(in the rows, 128 means zero)
Each row of numbers belongs to one of the things below and depends on some of the facts about them. Some rows are named. Which thing is each other row?

There are 3 kinds of fact about the things: ζ, ξ, Θ.
resis | ζ b | ξ vonum
laklu | ζ b | Θ nelovas
toklo | ζ a | ξ zoser | Θ fabrim
bikles | ζ c | ξ seflon | Θ grunok
vutila | ζ e | Θ pifu
pulon | ζ a
pomul | ζ a | ξ bekle
volon | ζ b | Θ nuzo
plebo | ζ f | ξ nostum
sada | ζ d | Θ bemim
bemim | Θ zoki
klostar | ζ a | Θ pitri
gezum | ζ c | ξ plebo
skonis | ζ c | Θ sistar
grugis | ζ d | Θ flepotan
novul | ζ b
kiros | Θ bimun
grunok | ζ c
gaklu | ζ a | ξ gitor
poplis | ζ a | Θ netren
mador | ζ a
sadram | ζ a | Θ flema
rofim | ζ b | ξ pulon
zode | ζ d
vebro | ζ a | ξ kebutam
klufun | ζ c
flepotan | ζ d
fleski | ζ b
guvu | ζ f | ξ misok | Θ bororol
gimon | ζ b | ξ resis
trufar | ζ c | Θ pumel
grigen | ζ e | Θ gralal
skapla | ζ a | Θ nutozi
bikis | ζ a | Θ mador
bororol | Θ klofe
zefliti | ζ b | Θ sefas
siba | ζ a | ξ nelovas
stori | ζ b | Θ laklu
klubru | ζ a
nutozi | Θ nostum
leluman | Θ durik
nuzo | ζ b
nelovas | ζ b | Θ zode
tuflur | ζ a | ξ gezum | Θ fifi
sistar | ζ a | Θ zoser
gebu | ζ a | Θ vebro
gitor | ζ e | ξ siba | Θ kedres
keflamo | ζ d
zedak | ζ b | ξ plaklem
fifi | Θ skemar
bekle | ζ b | ξ klabe | Θ zefliti
kleklemir | ζ a
plaklem | ζ b | ξ kleklemir | Θ kibes
pletrus | ζ d
bimun | Θ gagos
zise | ζ a | Θ leluman
kedres | Θ duklen
nostum | ζ b | ξ pliplo | Θ pekik
nomok | ζ d
trisem | Θ keflamo
fadek | Θ plebo
klobror | ζ f | Θ drovalir
potrel | ζ e | Θ seflon
tristus | ζ a
kleskos | ζ a
sefas | ζ c | ξ grunok | Θ grogen
gralal | ζ d
fabrim | ζ c | ξ tuflur
flodom | ζ d | ξ gaklu
pifu | ζ f | ξ kibes | Θ tristus
misok | ζ a | ξ flodom | Θ fleski
zoser | ζ b | Θ moplan
zoplan | ζ b | Θ klostar
gagos | ζ c | Θ novul
flabar | ζ a
pumel | Θ kleskos
moplan | ζ e | ξ zedak | Θ volon
zufla | ζ f
zamek | ζ e | ξ klofe
pekik | ζ a | ξ leflar
pliplo | ζ e
leflar | ζ f
vonum | ζ d | Θ potrel
sogrik | ζ c | ξ grosom | Θ klubru
nizon | ζ a | Θ skapla
skemar | ζ a | ξ gralal | Θ nizon
grakla | ζ a | ξ vebro
pliser | ζ a | ξ toklo | Θ bikles
pina | ζ b
netren | ζ a | Θ vutila
kebutam | ζ e | ξ durik
drovalir | ζ d | Θ zedak
grosom | ζ a | ξ pliser | Θ guni
duklen | ζ a | ξ grakla
seflon | ζ e | ξ sefas
boflise | ζ d | ξ rofim | Θ pletrus
guni | ζ c
tradrol | ζ d
durik | ζ a | Θ rofim
mazis | ζ d | Θ nomok
kibes | ζ d | ξ fabrim
flema | ζ f
pekla | ζ e
grogen | ζ d
klabe | ζ c | ξ skemar
klofe | ζ e | ξ pifu | Θ fadek

Named rows:
nelovas: [ 91 108 120 155 151 166 131 144 124 127 107 120 156 126 104  84 136 149
 126 117  90 150  94 111 114 129 125 180 126 134  93 127 110 120 135 115
 105  87 126 147  79 154 152 119]
grogen: [126 131 153 121 109 137 122 115 132 121 122 135 110 143 118 132 138 119
 136 118 131 149 150 135 131 119 125 119 136 132 123 137 125 136 115 129
 124 132 121 127 108 137 126 124]
fifi: [128 133 136 112 133 133 125 136 126 119 143 127 117 148 122 170 152 142
 130 135 135 134 118 126 122 136 125 126 129 122 110 125 134 107 136 131
 132 136 129 124 135 129 120 136]
pina: [131 124 115 141 122 124 131 125 125 127 121 127 142 128 131 117 120 124
 129 121 114 122 131 136 127 121 129 122 132 126 144 129 117 130 124 120
 136 126 132 135 127 135 135 123]
gralal: [109 125 159 128 123 153 127 124 129 119 112 127 116 139 103 116 137 121
 136 119 131 152 126 123 123 117 127 152 135 130 107 136 115 130 120 127
 112 111 122 130  89 157 131 119]
potrel: [132 123 107 131 133 122 131 141 126 142 138 125 146 119 138 140 124 145
 123 132 120 122 122 123 118 141 127 137 120 127 130 123 134 119 135 128
 133 130 129 129 141 112 130 136]
gimon: [150 139 107 124 128  99 123 113 123 119 127 131 125 118 147 134 109  99
 127 124 131 100 142 146 152 121 131  67 134 122 176 126 128 147 126 124
 151 146 133 129 155 124 126 121]
seflon: [148 133  98 121 130 104 132 130 123 143 140 124 141 110 147 156 115 122
 126 131 142 111 127 128 127 136 134 103 124 118 160 125 133 130 131 127
 144 138 127 126 152 121 124 133]
toklo: [120 127 127 132 132 133 125 128 131 130 128 129 126 120 126 102 126 130
 125 129 122 135 116 124 124 130 129 131 124 135 122 128 126 125 131 127
 119 115 128 127 126 125 131 128]
pifu: [129 136 153  94 141 125 121 133 123 124 111 136 117 121 120 157 102 110
 124 123 139 119 131 130 114 140 124 147 128 146 124 125 135 110 119 141
 116 123 129 116 135 128 118 128]
flema: [123 128 148 109 142 133 126 123 125 137 128 130 123 130 123 161 130 124
 137 123 142 146 142 126 104 133 130 144 123 133 139 131 123 120 119 134
 130 136 125 121 123 132 124 128]
keflamo: [124 131 156 121 126 137 125 116 131 119 117 134 112 145 117 131 135 115
 136 121 137 141 146 134 130 116 126 134 135 130 125 133 122 139 117 130
 126 133 127 127 111 138 125 120]
klostar: [126 128 126 131 137 128 125 124 133 130 130 134 127 126 133 109 129 133
 126 130 122 134 128 129 125 130 127 131 123 136 127 126 130 129 129 129
 126 127 130 127 133 113 129 129]
vebro: [133 132 121 128 130 121 128 118 131 134 131 129 128 119 135 116 124 118
 129 128 139 131 125 128 126 126 134 117 128 128 145 130 124 133 125 126
 130 125 127 126 132 130 128 127]
grugis: [119 131 160 119 133 139 119 120 131 113 117 136 103 145 117 123 135 120
 132 124 126 138 144 135 137 120 122 130 131 136 116 130 128 138 123 133
 122 134 128 125 116 127 124 121]
misok: [137 137 121 119 139 113 120 118 131 125 134 134 115 118 141 118 121 115
 124 132 133 119 131 135 141 130 129  95 124 133 146 125 135 138 130 130
 133 137 130 123 151 111 123 127]
pitri: [131 128 122 113 128 137 137 129 128 131 134 125 132 144 124 166 142 132
 133 130 147 134 130 126 119 134 128 137 133 118 126 128 132 118 126 130
 135 135 124 125 119 147 122 137]
gebu: [126 127 127 131 135 127 125 124 133 131 130 133 127 126 133 109 128 132
 126 130 123 133 128 129 124 129 127 131 124 136 127 127 128 127 128 129
 126 127 131 126 135 114 129 130]

Name these rows:
No name comes twice in this set of rows, the named rows included.
[130 136 143 115 129 130 124 139 125 116 146 126 114 150 120 174 153 143
 130 137 135 132 113 128 117 133 127 125 129 121 108 125 129 101 137 130
 132 135 133 122 140 127 118 136] => nutozi
[ 82 101 144 173 106 177 132 163 122 123 115 110 155 131  83  74 142 169
 127 117  74 163  67 103  88 124 125 205 128 134  62 135  93  84 137 111
  92  61 128 145  72 165 155 125] => nostum
[124 125 116 138 144 128 125 129 126 121 119 131 136 128 131 111 123 129
 125 123 104 120 130 135 136 126 124 120 128 132 134 123 125 134 131 122
 133 128 134 136 130 121 136 122] => stori
[134 130 125 130 126 124 132 121 132 135 123 133 138 126 132 116 119 124
 128 127 134 130 128 130 114 125 131 146 130 133 133 129 123 125 119 127
 126 120 130 127 129 128 127 129] => tristus
[156 139  97 116 132  95 130 125 123 141 143 126 136 109 154 164 112 115
 126 133 148 101 134 133 135 136 135  85 125 116 172 124 137 136 130 128
 150 148 129 123 166 114 120 132] => zamek
[130 119 119 142 123 122 133 125 126 126 118 123 141 129 131 106 119 126
 131 121 115 117 133 136 126 120 128 116 133 124 147 129 117 130 124 121
 134 127 133 132 136 136 134 123] => nuzo
[ 83 105 158 138 113 183 137 149 122 145 122 114 141 125  84 123 138 149
 135 119 119 180 100  97  77 134 130 225 119 138  85 139 102  92 123 128
 103  87 118 128  56 174 142 132] => plebo
[145 131 115 142  69 113 124 138 128 133 146 126 129 116 139 134 130 144
 120 128 113 125 135 125 157 131 125  83 134 122 106 134 151 131 133 128
 120 127 111 137 134 109 131 136] => sefas
[135 143 143  94 143 114 113 119 122 124 139 137  93 117 136 170 115 100
 127 133 147 120 153 137 143 136 129  92 117 137 161 125 141 136 128 143
 149 163 130 110 150 111 114 129] => guvu
[105 118 134 144 127 152 127 139 131 131 127 123 135 123 110  89 137 148
 126 127 109 153  96 112 108 130 128 167 123 137  95 131 116 109 133 123
 105  94 126 132 104 137 139 129] => tuflur
[122 132 154 119 140 139 125 113 131 119 115 135 114 145 119 133 138 114
 136 121 138 142 145 133 131 117 127 136 134 130 125 132 122 144 118 129
 125 134 127 129 106 138 125 118] => zode
[138 124 104 134 125 120 138 136 125 148 137 122 152 119 138 148 123 140
 128 130 132 123 123 122 110 136 133 141 124 121 140 127 126 120 129 125
 137 128 128 130 136 124 130 135] => pekla
[129 129 128 128 133 126 126 126 133 128 122 135 129 125 131 109 119 130
 122 129 123 125 126 131 121 130 125 143 127 141 122 125 130 122 125 130
 122 121 133 126 134 115 127 130] => poplis

The same things again, as new rows of numbers:
Some rows with their names:
pekla: [167 126 147 131 128 125 135 117 112 133 133 152 134 125 138 124 121 132
 148 136 139 127 118 130 122 133]
pifu: [ 84 143 151 142 131 136 131 118 131 126 128 130 184 141 108 108 114 130
 123 125 126 134 111 143 119 140]
grugis: [118 142 120 139 131 127 143 126 131 130 140 129 112 137 112 121 125 133
 125 122 123 123 126 116 132 137]
klubru: [183 137 129 134 126 121 129 125 123 123 134 132 114 132 133 116 133 127
 135 123 123 126 132 109 134 133]
nostum: [147 130 142  57 138 104 136 119 148  40 192  78 110 150   3 113 135 142
 149 139 125  48  95 109 106 127]
nomok: [149 143 123 139 129 125 129 123 127 143 138 135 108 137 121 121 129 129
 136 138 133 114 127 109 131 139]
grakla: [147 137 133 141 125 128 128 128 123 156 119 139 127 139 154 113 133 124
 130 116 136 121 142 122 135 128]
fadek: [153 126 113 115 125 131 146 118 115 147 131 142 145 137  82 121 121 140
 102 114 133 144 114 120 131 134]
toklo: [138 134 132 118 129 120 137 130 130 106 140 112 127 137 117 110 138 130
 122 107 121 113 129 121 129 127]
kleskos: [183 137 128 134 126 121 129 125 123 122 134 132 112 131 134 116 133 126
 134 124 123 126 132 110 133 133]
stori: [110 127 125 134 132 133 151 121 140 124 141 149 123 141 105 137 118 132
 131 136 127 110 124 135 129 140]
pulon: [157 136 134 129 126 123 126 127 125 138 129 128 125 138 140 112 137 125
 131 119 133 112 136 118 132 128]
zoser: [ 96 155 132 102 133 114 146 125 130 111 156 104 161 143  98 128 136 147
 125 154 132  93 126 140 117 133]
gezum: [181 135 133  74 129 107 114 113 134  44 159  95 100 130  79 100 160 134
 126 125 125  77 112 101 116 133]
zamek: [122 128 151 150 126 136 136 122 110 185 109 169 150 134 173 124 117 128
 142 127 155 132 133 145 128 129]
grogen: [145 141 124 137 129 126 131 122 127 142 139 133 101 134 129 122 129 127
 135 135 135 114 127 110 132 140]
boflise: [ 75 144 125 158 129 139 143 131 129 182 115 146 129 146 148 122 122 129
 119 113 140 128 140 131 138 133]
zedak: [112 140 137 141 126 137 136 121 131 182 126 153 132 151 139 128 117 127
 137 143 159 103 133 136 131 136]

Rows to name:
No name comes twice in this set of rows, the named rows included.
[136 111 126 129 124 137 148 125 105 189 118 169 177 140 118 121 123 141
 102 101 152 140 116 144 130 123] => klofe
[ 70 129 133 141 127 141 147 120 112 191 107 158 154 135 136 123 113 134
 115 117 150 150 125 144 128 133] => guvu
[111 136 132 121 127 128 155 116 125 115 136 122 107 124 131 123 117 130
 124 118 131 140 121 128 130 142] => leluman
[137 125 145 133 131 126 148 121 116 119 135 146 140 125 129 124 118 137
 138 121 129 137 117 136 123 132] => grigen
[143 143 131 122 126 126 121 117 126 119 120 137 109 135 136 108 143 130
 123 117 138 113 134 114 130 133] => klabe
[154 149 135 158 129 129 131 129 139  91 138 123 163 141 114 104 123 128
 120 107  98 142 124 123 135 137] => netren
[139 140 135 153 125 132 129 130 121 175 108 151 127 143 158 115 125 124
 135 114 139 129 147 122 138 126] => pekik
[128 120 150 103 132 119 143 121 122  97 149 120 144 129 109 116 131 136
 135 120 133 106 110 139 115 128] => gitor
[ 99 133 144 131 127 133 132 115 113 175 115 150 139 132 139 122 119 128
 135 139 154 128 124 135 121 136] => leflar
[117 141 139 121 133 124 146 120 124 118 128 136 111 141  71 120 104 138
 149 120 122 137 124 111 126 128] => nutozi

The same things again, as new rows of numbers:
Known rows:
skonis: [159 166  97 133 113 134  78 124 114 142 151 129 122 144  96 139 148 114
 146 108 111 104 102 159  89 145]
misok: [ 78 104 126 145  57 112 127 170 116 118 159 134 149 167 151 127 152 159
  58 117 156  93  70 156 162 139]
guvu: [119  98 147 188  52 149 143 106  82 153  66 137 103 172 126  42 152 191
 113 112 156  48  79  93  95 126]
pekla: [123 155  86 159 128  97 132 113 158 116 126 131 128 136 126  97 114 123
  98 131 140  87 124  99 120 119]
pina: [137 138  94 125 143  99  98 118 130 145 123 128 150 165 106 110 121 115
 144 125 132  58 133 109  97 136]
plaklem: [101 126 128 110 141  78 111 106 163 139 108 100 156 175 132 141 119  97
 129  95 100  69 128 138  82 108]
guni: [147 125 109 110 137  79  90 124 125 148 126 155 157 138 115 133 143 138
 139 128 130  76 122 150 109 158]
klufun: [148 129 117 117 130  87  86 125 123 148 134 154 152 140 108 134 143 127
 139 125 125  70 112 148 108 144]
bemim: [132 155  99 140 134 143 122 150 157 131 126 132 168 124 147 123 136 139
  68  88 116  75 122  78 157 148]
gitor: [175 195  73 118 160 120 104 102 167  93 164 137 147  71  76 128  72 119
 129 136 149  42 154 100 163  78]
pekik: [117 123 124 179  47  96 118 136  77 176  67 159 127 131 167  69 152 202
 101 136 135  97  80 104 156 175]
zoki: [133 150  90 130 141 137 130 150 159 131 120 133 172 121 151 120 137 152
  68  91 122  82 133  80 157 162]
grakla: [ 78 102 112 134  58 104 135 170 117 117 154 135 149 168 156 127 152 167
  58 122 158  99  73 158 161 155]
plebo: [178  88  65 126 164 130 128 185 182 198 172 166 100  63  55  69  61 106
 147 116 137  97 125  83 154 104]
pitri: [134 151  89 129 141 138 130 149 158 130 119 135 172 118 151 120 137 151
  67  91 119  81 134  80 157 161]
bororol: [154 111  95 109 139 155 143 150 154 118 117 144 117 128 130  76 146 144
  53  81 105  43 128  79 131 130]
nomok: [156 107  98 137 142  87 134 146 154 114  92  90 144 164 107  96 110 155
 152 128 141 106 145 120 142 122]
vonum: [123 101 144 129 134  77 140 126 173 106  91  67 146 176 123 137 105 107
 140  94 101 111 131 144 118  86]

Rows to name:
No name comes twice in this set of rows, the named rows included.
[121 157  93 168 122 105 125 112 157 116 133 128 126 138 115 101 113 116
  99 127 137  81 113  96 121 105] => grigen
[126 100 132 120 136  70 144 128 174 107  84  70 147 174 134 135 107 112
 140 101 101 115 142 146 118  95] => flodom
[115 110 133 118  88  93 132 114 174 124 123 136 162 143 155 151 146 115
  59  76 100 107  85 163 155  96] => pliser
[145 131 130 124 126  95  83 124 121 148 140 151 152 142  96 137 141 119
 138 120 125  64  99 147 110 126] => trufar

Now the same things, written a new way:
Some things and their rows:
keflamo: [132 127 130 126 113 132 116 133 129 148 144 134 131 133 143 131 123 121
 136 125 118 121 139 136 110 116 133 122]
trisem: [122 174 123 136 141 117 127 113 129 121 125 131 132 121 119 120 125 134
 139 137 129 128 128 131 149 150 131 125]
tradrol: [126 128 130 125 113 131 117 133 130 153 139 137 124 135 142 130 124 119
 132 124 118 127 140 135 116 127 132 125]
pliser: [122  92 140 119 117 112 137 127 127 108 129 118 143 118 146 117 113  93
 109 137 133 154 112 113 140 128 110 141]
durik: [154  84 108 132 140 162 153 167 124 147  91 141 111 131  82 123 124 123
 115 144 128 155  94 148 121 118 110 129]
bororol: [126 149 140 145 176 117  84 104 123 127 139 120 102 118 113 114  91 163
 132 136 125 118 132 132 133 147 127 133]
nelovas: [139 166 117 120 124 166 144 175 128 203  92 152  51 131  62  81 120 149
 121 105 120 132 131 175 125 113 142 100]
vonum: [118 137 146 117  97 114 106 124 132 146 151 139 129 127 163 120 104  89
 133 134 118 147 134 128 127 136 124 130]
moplan: [123 160 132 120 136 112 143 113 132 105 180 132 250 151 127 173 143 174
 147 107 128 122 158  88 126 134 143 154]
zedak: [119 169 111 125  97  95  94 127 132 126 148 119  71 121 174 137 160 131
 135 133 132  97 142 115 119 111 139 127]
zamek: [117 137 131 150 122 125 137  97 131 109 186 121 208 151 150 177 122 162
 136 116 124  89 146 105 139 140 134 134]
grogen: [134 133 124 129 105 130 119 131 129 147 146 134 136 132 144 131 124 119
 136 128 116 117 137 139 113 110 132 120]
sefas: [120 161 131 129 112  99 110 106 128 102 128 124 138 106 140 108 116 104
 135 147 133 142 114 121 142 119 126 124]
netren: [136  30 136 127 155 124 151 172 130 105 110 107 114 136 148 128 142 115
 116 123 140 138 113 105 123 144 129 116]
pitri: [134 168 123 137 140 120 124 110 126 106 132 125 142 118 117 122 122 139
 145 139 130 117 126 134 136 128 134 119]
flepotan: [133 127 130 125 114 133 115 133 129 148 143 134 129 133 142 132 123 122
 135 125 118 121 139 136 110 116 134 122]
zise: [124  94 117 132 125 128 154 137 128 124 119 122 142 127 127 126 137 120
 105 129 129 134 115 121 138 126 112 137]
trufar: [115 158 116 137 132 114 123 122 129 125 108 132 122 119 119 116 139 131
 128 133 130 132 121 125 143 137 129 125]

Which thing is each row?
No name comes twice in this set of rows, the named rows included.
[ 96 129 120 150 113 117 116 110 134 137 150 132 191 142 170 165 155 144
 125 113 111  96 155 104 122 136 135 130] => boflise
[147 146 168 106 146 178 207 150 123 193 146 126 116 150  39  59  58 157
 115  63 126 126 154 187 155 129 144 102] => pliplo
[154  83 113 122 157 169 169 174 123 162  82 134  82 135  65 107 133 137
 108 123 131 149 107 156 122 122 117 125] => siba
[ 93 153 117 151 106 114  99 114 134 123 134 132 171 131 160 160 160 159
 128 116 119  92 147  98 121 120 144 121] => gimon
[142 155 116 124 161 159 158 158 124 171  76 137  65 125  48  76 128 154
 122 107 130 138 123 169 135 125 137 106] => gezum
[109 164 144 118  92 110  90 128 132 138 131 142 102 118 153 113 109 102
 132 137 126 149 127 121 133 130 132 125] => plaklem
[142 118 142 123 112 148 104 140 128 151 131 151 140 131 125 127  94 103
 143 142 115 156 118 144 106 118 128 120] => kibes
[135  83 142 118 119 114 133 124 125  93 135 110 150 115 146 120 112  98
 117 138 137 145 111 114 127 107 115 136] => vebro

